In the rows, zero is written as 128.
Each row of numbers belongs to one of the things below and depends on some of the facts about them. Some rows are named. Which thing is each other row?

Named rows:
klova: [149 137 149 108 159  90 134 123 131 162 129 176 114  92 113 149 146 115
 120 129 109 118 140 159 117  95 112 125 154 174  97 101 146 147]
klestul: [149 140 156 143 155 118 149 143 117 128 135  93 147 100 139 141 111 123
 159 120  81 143 157 148 146 114  99 140 121  93 102 166  99 117]
boforel: [147 129 148 110 161  96 140 128 125 167 123 171 118 101 117 151 140 120
 119 136 107 107 136 163 122 100 125 133 152 167 106  96 142 147]
plagro: [ 86 121 126 134 129 155 117  91 135 149 116 127 116 115 110 115 132 127
 108 103 143 126 126 122 147 142 129 107 118 119 132 130 133  94]
ragrin: [188 143 144 177 136 140 158 164  76 155 124 118 126  87 125 170 139 180
 152 130 136 154 150 146 133 113 130 160 155  84 135 197  60 103]
traple: [155 112 140 111 168  58 144  82 126 172 114 154  90 109  98 177 172 130
 138 147 134 137 103 174  69  81 152 168 166 175 112 124 112 160]
plodrek: [152  97 159  82 145  84  98 131 139 166 137 187 105 101 110 146 169 116
 119 134 129 118 149 151 121  82  95 113 172 176  82 123 145 133]
dugok: [142  51 177 105 122  99  74 171 122 133 150 124 136 121 157 141 153 118
 174 124 134 146 163 131 163  85  65 132 159  87  67 192 114  95]
kliske: [175 153 120  10 151  89 173 146 132 109 174 118 166 127 129 115 149 102
  91  57 126 101 104 132  75 105  84 175  76 108  87 141 127 118]
lostabuk: [153 144 155 144 149 120 145 141 118 127 135  97 143  97 132 140 117 121
 159 120  85 148 159 148 143 113  90 140 124  98 100 173  99 114]
kupem: [ 71 136 119 161 131 154 129 120 104 143 122 167 130  96 141 125 137 115
 125  52 157 148 109 116 154 139 124 111 113 104 131 103 160 102]
skeza: [142 132 146 116 161  96 140 133 120 167 125 174 121 100 120 154 140 114
 125 129 110 113 131 162 123  98 119 137 151 168 101  91 153 148]
gemur: [149 150 148 109 159  90 141 114 133 150 127 175 111  83 103 150 142 107
 118 128  96 125 144 162 119  96 108 129 147 176 101  87 147 153]
fosik: [182  92 116  42 155 131 160 133 112 115 147 118 141 110 133 113 166 117
 106  91 118 112 141 115 122 102 126 171  90 126  94 108 113 131]
rupler: [135  94 168 128 133  96 118 157 110 119 139 111 150 114 158 154 124 111
 176 119 105 147 145 147 163 101  92 156 138  77  94 150 116 117]
mavagro: [165 145 143 129 149 107 145 156 100 180 126 197 117  90 117 166 148 145
 115 127 139 115 130 161 119 100 126 138 168 156 120 108 139 135]
graski: [142 135 150 105 157  86 135 127 127 153 129 180 120  91 121 151 140 110
 122 124 102 117 139 163 126  96 118 129 151 165 106  84 151 150]
tonar: [137 126 160 142 141 104 140 168  93 110 141 125 162  94 174 154 109 113
 169  95  90 148 153 146 174 113 110 143 127  62 113 125 114 126]

Facts:
φ: points at; ω: belongs to class
flige φ:triflok ω:597
kliseson φ:skeste sturik ω:479
runurek φ:mumo ω:597
kliske φ:triflok ω:594
votin ω:168
brufa φ:kluflizor ω:594
gomum φ:plupa dratus ω:479
fubris φ:kuranek trogok ω:597
zitren φ:deplufa ω:597
traple φ:dopi fleploru ω:479
rubrim φ:klestul ω:597
dudrol φ:flobros brafo ω:479
vuza ω:168
vokek φ:sodan ω:163
ragir φ:tobri varapu ω:597
figom φ:dopi ω:163
sepel φ:ferer stivok ω:594
liskem ω:163
stoven φ:pidam ω:597
butir φ:mutirem ω:479
lemu φ:patrul ω:163
grovur φ:fibrok ruster ω:168
zopas φ:rubrim tonar ω:594
tretro ω:168
fonu φ:rupler ω:594
sunesu φ:zitren ω:597
pleze φ:vustel vokek ω:168
dugok φ:medrus ω:168
zabim φ:grezas ω:479
guskol ω:168
kluflizor φ:karol ω:594
tudun φ:sapli ω:168
relim φ:mutirem kelur triflok kuge ω:479
lostabuk φ:flizol guskes pavo ω:168
dupim φ:kupem bestim klodrur kliske ω:168
fleploru φ:zagru ω:168
fiklo φ:grezas ω:479
mela φ:melan kuge klodrur ω:479
zipluro φ:ragrin ω:168
brire ω:168
nodrak φ:runurek ω:479
plubras φ:stivok ω:479
birorum φ:triflok ω:163
nugek φ:sodan ω:479
lupudu φ:plubras ω:479
triflok φ:gitre setibem ω:168
luvel φ:deplufa zitren ω:163
brisul φ:bruzol ω:594
pokla φ:fliflo senis zagru ω:163
plestuke φ:traple ω:479
rofan φ:kluflizor vobo stivok ω:594
sebrun φ:reflum ω:594
sesto φ:zubor ω:163
pledel φ:dudrol ω:594
kelur φ:dugok ω:594
tralu φ:nogu brisul ω:597
vabi φ:tretro kelur ω:594
plubror φ:deplufa ω:168
kugrok φ:gragu troskadrar ω:594
drabrus φ:griplon ω:479
flobros φ:bestim dratus lupudu ω:597
fibrok φ:dugok ω:168
skeste φ:klodrur ω:479
gragu ω:594
gemur φ:plubras ω:479
skenol φ:vabi ω:479
losta φ:vuza ferer ω:163
laflol φ:brafo stivok ω:163
klore φ:gastaplu deko ω:168
tripa φ:bestim ω:168
testas φ:dugok kelur deplufa ω:479
raselu φ:zogrotris draler ω:163
fopive φ:liskem karol ω:163
karol ω:597
plodrek φ:dugok voflo ω:479
plagro φ:pletavon grovur varapu ω:163
fikal φ:meplel ω:594
melan φ:nabrom ω:168
flubar φ:fliflo votin flostuk ω:168
troskadrar φ:grodak ω:597
patrul φ:setibem brafo ω:479
boforel φ:stemel plagro ω:479
mumo ω:479
pavo φ:plege lupil ω:163
skiklom φ:mutirem pledel ω:163
trubam φ:vustel grodak brufa ω:168
brefla φ:senis pomu plodrek ω:163
vustel ω:479
zustu φ:fleze ω:168
brigur φ:voflo fleploru ω:597
gepligur φ:nabrom flizol ω:479
bruzol φ:flige zustu ω:597
nabrom φ:suplodrun reflum fleploru ω:479
tiro ω:479
gidu φ:traple zagru troskadrar ω:163
vezes φ:dratus drida ω:479
diritom φ:troskadrar klodrur ω:479
kodrasa φ:figom laflol fleploru ω:594
ragrin φ:traple grodak ω:168
setibem ω:479
greflal φ:mutirem visek ω:163
fosik φ:fleze ω:594
nodel φ:stemel grodak steski fonu ω:479
graski φ:sepel ω:479
deplufa ω:479
ruster φ:skenol vabi setibem ω:163
skeza φ:kupem gidu ω:479
dida φ:dugok guskol plestuke ω:163
trogok ω:597
varapu φ:dugok ω:168
livan φ:stemel pokla ω:163
kupem φ:klizu ferer ω:163
plafistul φ:visek gragu ω:163
bestim φ:dratus zagru ω:479
plupa φ:grodak ω:163
deko φ:vuza birorum nugek ω:597
saflus φ:visek pletavon vuza ω:479
mutirem φ:brafo ω:479
tivek φ:plagro sunesu ω:163
meplel φ:figom troskadrar stivok ω:168
kuranek ω:594
viskamos ω:163
grodak φ:reflum klizu setibem ω:168
sapli ω:597
skevi φ:zogrotris zafil ω:594
grazatri φ:visek ferer tiro skiklom pavo ω:168
suplodrun φ:lupudu ω:163
tobri φ:stemel suplodrun runurek gragu kliske ω:597
bigras φ:kupem saflus ω:168
miflor φ:tudun ω:163
klestul φ:tralu ω:168
drida φ:traple ω:168
bibren φ:skeste zabim ω:168
bokloton φ:grezas testas ω:597
liklin φ:varapu plestuke ω:163
sturik φ:fleze grodak losta sodan nugek meplel ω:479
gitre φ:fleploru ω:168
fleze φ:patrul kuranek ω:479
klodrur φ:kodrasa dratus ω:594
zubor φ:brigur ω:597
stemel φ:ragrin ω:168
leple φ:runurek deko laros ω:479
klizu ω:163
gustelil φ:fliliskes ω:594
dratus φ:medrus stivok ω:168
klorel φ:runurek ω:479
takli φ:brigur ω:163
zogrotris φ:suplodrun ω:479
lupil φ:sunesu plestuke ω:594
griplon φ:gragu ω:597
nogu φ:tudun sepel ω:479
klesus φ:kugrok voflo pokla ω:168
flobrer φ:greli fleploru ω:597
fliliskes φ:senis tudun skitrak zagil ω:594
subror φ:plupa runurek ω:594
tonar φ:ferer ω:168
flizol φ:gemur zagil dupim ω:479
reflum φ:klizu zagru ω:163
fludrus φ:nevek ω:597
gripaka φ:skitrak ω:163
mavagro φ:melan grodak ω:479
draler φ:gemur ω:594
klova φ:guskes ω:479
foski φ:guskes ω:597
senis φ:figom ω:163
zagru ω:479
zagil φ:klizu gitre ω:168
kuge φ:sapli grodak flobros ω:163
sodis φ:fliflo skevi trubam ω:479
brafo φ:zagru ω:163
zafil φ:klodrur ω:597
pusko φ:flobrer pledel ω:479
pomu φ:sunesu klodrur ω:594
flostuk ω:163
ferer φ:medrus zagru ω:168
voflo φ:stivok ω:479
pidam ω:168
sodan φ:triflok fleploru ω:479
trinus φ:lostufil dugok fikal ω:168
plege φ:losta ω:597
guskes φ:dugok dopi stivok ω:163
laros ω:168
pletavon ω:594
grezas φ:nugek laflol meplel pidam ω:168
lostufil ω:597
steski φ:patrul ragrin ω:479
stivok φ:klizu ω:597
skitrak φ:pidam ω:163
vobo φ:fleze guskol ω:479
medrus φ:zagru fleploru ω:163
rupler φ:medrus ω:168
fliflo φ:grodak ferer ω:168
nevek φ:laros ω:479
visek φ:dugok medrus ω:594
gastaplu φ:tretro flubar ω:168
greli φ:bestim flizol plestuke ω:163
dopi φ:reflum klizu zagru ω:479
skuda φ:livan viskamos ω:594
gatran φ:kluflizor brire flobros zitren ω:168
kiflu φ:steski flostuk zitren ω:479
bifor φ:losta ω:168

Name these rows:
No name comes twice in this set of rows, the named rows included.
[ 77 146 109 169 147 166 138 104 112 161 118 151 122  97 125 109 145 122
 122  54 149 147 112 115 128 141 117 101 106 130 114 139 149  96] : klizu
[169 153 150 167 141 135 157 175  86 144 135 120 146  91 143 155 122 154
 155 114 115 145 155 145 146 117 105 148 140  81 121 181  87 104] : trubam
[162 140 153 151 147 126 150 148 106 136 131  99 140  97 135 146 119 141
 157 124  96 143 157 147 144 114 107 145 131  91 111 177  87 112] : zipluro
[ 90 119 127 134 127 149 118  86 135 149 115 127 112 117 104 118 138 127
 104 108 147 130 124 121 145 140 130 119 122 120 132 134 131  95] : liklin
[148 138 150 107 153  93 140 130 128 162 127 172 121 100 113 155 135 117
 119 137 108 109 134 165 122  99 116 140 153 164 107  90 150 149] : kliseson
[186  37 129  13 138 133 105 156 127 134 161 136 129 127 131  96 199 122
 106  98 154 110 154  99 123  82  84 146 118 138  55 160 116 101] : kelur
[103 151 119 158 116 169 135 126 108 162 115 151 119 105 107 132 134 150
 101  92 176 128 115 122 146 146 128 124 131 108 149 136 134  84] : kuge
[148 147 157 144 145 121 150 147 115 129 132  93 147 101 134 145 107 123
 160 127  88 140 154 151 147 115  89 150 122  95 103 165 103 114] : bibren
[138 144 167 140 124 100 130 143 114  95 141 119 131  78 123 156 129  98
 176 114  99 172 155 145 162  95  48 169 135 110  93 129 134 125] : dratus
[145 140 153 115 149  96 138 135 119 164 124 175 118  96 109 160 138 115
 123 140 114 111 129 164 127 100 104 149 156 171 105  84 161 148] : gomum

The same things again, as new rows of numbers:
Known rows:
mavagro: [134 130  91 109 138 160 128 100 102 125  90 150 110 144 143  96 171 108
 112  96 139 134 127 179  82 124 118 150 136 100]
grezas: [143 113 113 116 163 137 168 135 103 126 160 142 110  95 130 138 162 106
 109 124 169 119 123 160 132 106 124 154 135 127]
greflal: [136 142  94 125 151 164 154 158 119 143 114 139 110  89 118 127 144 127
 135 143 115 151  95 139 180 114 169 151 118 153]
triflok: [134 102  88 123 146 160 171 158 117 134 157 143  93 110 118 122 161 134
 118 123 179  77 142 163 131 115 130 133 114 129]
saflus: [134 112 116 116 162 128 149 132 116 126 124 130 108 128 115 110 153 120
 129 102 134 118 142 148 120 115 130 172 131 128]
sturik: [132 123  84 111 143 151 138 114  98 121 113 152 108 132 132  96 175 115
 117 103 153 128 127 173 100 122 115 162 136 105]
traple: [146  81  72 111 140 133 132 175 141 152 121 132  65 149 126  83 144 136
 130  82 134  75 143 189 124 128 152 134 125 132]
grazatri: [149 122 124 111 165 142 156 124 118 138 137 131 109 112 140 136 146 102
 113 118 145 120 124 167 122 108 127 135 135 127]
lupudu: [142 107 110 112 171 101 149 143 102 121 149 146 103 109 117 113 163 108
 122 102 150 137 127 156 137 112 129 189 147 127]
dopi: [179  91 105  94 149  92 109 164 145 155  95 133  57 142 168  98 121 106
 110  60  97 129 127 206 108 126 174 131 146 127]
raselu: [136 143  87 124 146 162 155 164 115 138 117 147 108  85 119 128 147 130
 128 142 122 158  97 142 179 113 172 155 119 148]
voflo: [168 103 140  97 201  54 137 137  98 130 157 137 101  94 133 125 150  73
 118  93 126 184  95 169 151 106 130 206 180 134]
brisul: [155 115 108 129  85 148 155 163  88  86 136 139 132 100 132 128 139 125
 190 134 108 131  99 172 173 185 147 179 124 118]
trinus: [138 128 145 113 184 158 162 103 135 146 129  94 128 128 122 141 132  99
 138 131 123 100 126 154 128 106 113 131 132 142]
patrul: [140 105  99 112 153 124 144 142 111 124 128 145  96 124 122 105 162 120
 120  98 151 121 136 164 118 118 136 171 138 122]
fleze: [131 114 100 116 155 135 151 134 105 117 132 145 106 123 114 107 168 122
 124 105 154 119 139 154 120 117 127 177 132 121]
fliliskes: [157 113 106 128  84 145 152 166  85  86 140 141 131  96 133 126 140 122
 189 135 110 134  97 172 174 187 146 181 126 118]
vustel: [137 130 157 119 144 119 157 138 130 102  97 134 109 122 128 130 136 137
 106  84 124 131 188 120  92 114 175 180 109 129]

Name these rows:
No name comes twice in this set of rows, the named rows included.
[145  99  86 136  76 159 162 188  91  89 154 143 122 100 114 115 145 146
 197 139 129  98 109 169 184 193 147 175 113 122] : kliske
[131  71  60 120 140 138 154 195 134 142 149 141  66 135  97  84 156 155
 138  96 163  53 153 169 144 128 147 149 114 139] : sodan
[125 128  66 130 136 173 167 186 117 141 133 152  99  88 102 119 154 150
 135 146 142 123 108 137 189 120 172 151 106 154] : birorum
[152 109 100 129  87 143 158 172  79  83 153 147 131  90 123 125 148 127
 193 139 124 131  95 170 183 185 143 189 126 120] : pomu
[127 154 114 125 164 180 155 134 138 156 100 108 128 111 110 131 128 120
 158 152  86 139  93 131 179 109 157 142 121 163] : dida
[141 104 105 111 162 115 146 144 113 128 135 137  97 122 118 106 157 115
 125  98 144 121 131 159 130 118 133 176 142 128] : vezes
[173 115 129 121 105 106 146 160  77  87 149 141 132  81 145 138 133  99
 181 130  98 173  78 179 184 180 150 196 150 121] : rofan
[136 146  97 125 145 159 158 164 117 137 109 145 110  86 124 131 141 132
 125 137 119 157 105 136 174 113 179 154 117 150] : fopive
[154 112 134 107 178 139 150 129 147 158 129  96 104 130 138 134 122  96
 134 115 115  99 121 172 134 110 129 118 137 145] : rupler
[141 118 109 116 158 153 165 129 107 128 151 139 112 106 127 133 160 110
 116 125 168 111 127 163 125 108 120 145 129 121] : zustu

Now the same things, written a new way:
Some things and their rows:
pledel: [ 99 120 103 116 183 145 112 133 142 159 136 139 139 150 136 102 161 131
 111 117 126 111 104 126 109 144 166 101 139 129]
troskadrar: [ 88 141  89 173 111  90 108 148 182 153 162 143 128 135 110 161 150 121
 149 141 111 157 129 134 113 164  89 128 115 140]
tonar: [138 122  93 137 128 114 142 111  82 123 136 113 131 130 140 139 123 155
 119 127 136 108 130 149  91 146 127 159 126 104]
ferer: [138 122 102 130 132 121 133 116  86 131 128 110 121 139 140 136 121 155
 122 133 121 111 122 149  98 137 123 163 131 114]
grazatri: [147 125 118 116 139 133 132 102 110 148 136 142 117 140 144 113 114 148
 125 137 133 111 116 138  85 141 156 140 146 123]
fliflo: [154 126  99 116 129 131 116 112  94 134 132 125 118 128 126  87 110 142
 109 121 122 121 117 144  97 129 119 146 140  94]
pomu: [ 95 120  94 123 168 140  92 140 129 144 133 124 143 138 127  70 147 134
 100 102 120 114 108 128 115 137 131 106 135  99]
setibem: [148 144  99 126 105 105 115 157 126 132 138 134 119 128 100  99 123  98
 110 115 127 147 122 133 138 129 113 124 119 124]
nodel: [133 141 131 129 112 104 125 146 143 141 143 148 121 142 127 120 120 114
 128 132 137 137 119 121 118 145 153 118 128 155]
kluflizor: [103 120 104 109 178 145 110 133 149 164 144 106 140 158 143 109 166 127
 104 114 122 103 116 112  90 139 162 110 146 130]
takli: [151 154 143 150 113 140 123 153  82 111 123 109 138 151 128 130 122 178
 100 107 135 110 101 143 136 108 183 172 134 121]
vobo: [139 143 108 132 104  97 113 161 129 130 146 131 123 130 114  99 115 107
 114 111 131 143 124 131 124 128 117 123 125 122]
fleze: [140 141 116 127 123  98 136 158 143 144 147 154 116 141 125 132 123 104
 130 126 141 142 117 136 118 132 151 116 132 152]
klore: [149 122 115 112 142 130 129  99 109 143 132 142 114 140 143 118 113 143
 127 140 131 113 113 136  87 139 157 142 149 124]
plubras: [142 143 120 125 114 107 129 147 141 145 144 148 118 142 118 124 129 106
 123 132 136 138 119 124 123 142 150 120 124 154]
plodrek: [140 146 111 134 100 104 110 155 129 127 141 137 124 129 109  93 118 111
 112 114 131 140 121 128 134 131 119 124 118 121]
senis: [163 131 125 113 112 143 120 149  79 126 124 112 140 127 110  81 106 135
  85 101 127 143 112 133 140 116 158 145 152 115]
vustel: [150 144 100 124 103 106 114 155 126 134 139 126 120 129 101 100 126  97
 107 114 125 145 124 129 135 128 113 128 119 124]

Which thing is each row?
No name comes twice in this set of rows, the named rows included.
[ 80 117  82 143 172 117 122 145 117 128 140 114 158 137 143 128 160 145
 112 105 137 106 122 138 109 151 139 116 123 107] : brisul
[127 147 116 150 104  96 123 159 124 125 136 121 124 143 122 142 130 126
 124 128 126 127 122 135 134 136 127 145 109 141] : voflo
[ 79 115  92 138 171 127 112 143 121 137 131 108 150 145 141 122 159 147
 112 112 122 107 115 135 114 149 137 121 127 114] : sepel
[ 82 115  81 133 199 113 125 180 123 143 134 124 126 154 144 144 148 136
 130 100 116 125  99 172 112 111 133 119 147 118] : kuranek
[138 143 100 138  98  94 120 152 125 120 150 138 136 117 113  97 118 108
 109 109 148 142 131 128 126 142 121 118 115 114] : nogu
[172 120  80 104 150 116 121  76 113 101 110 135 108 128 123 163 118 109
 137 148 131 114 110 130  98 121 170 148 162 108] : laros
[180 190 148 150 125 163 120 139 111 117 135 151 124 160 122 118 138 182
  96 100 164  93  84 145 129  90 229 156 131 112] : sesto

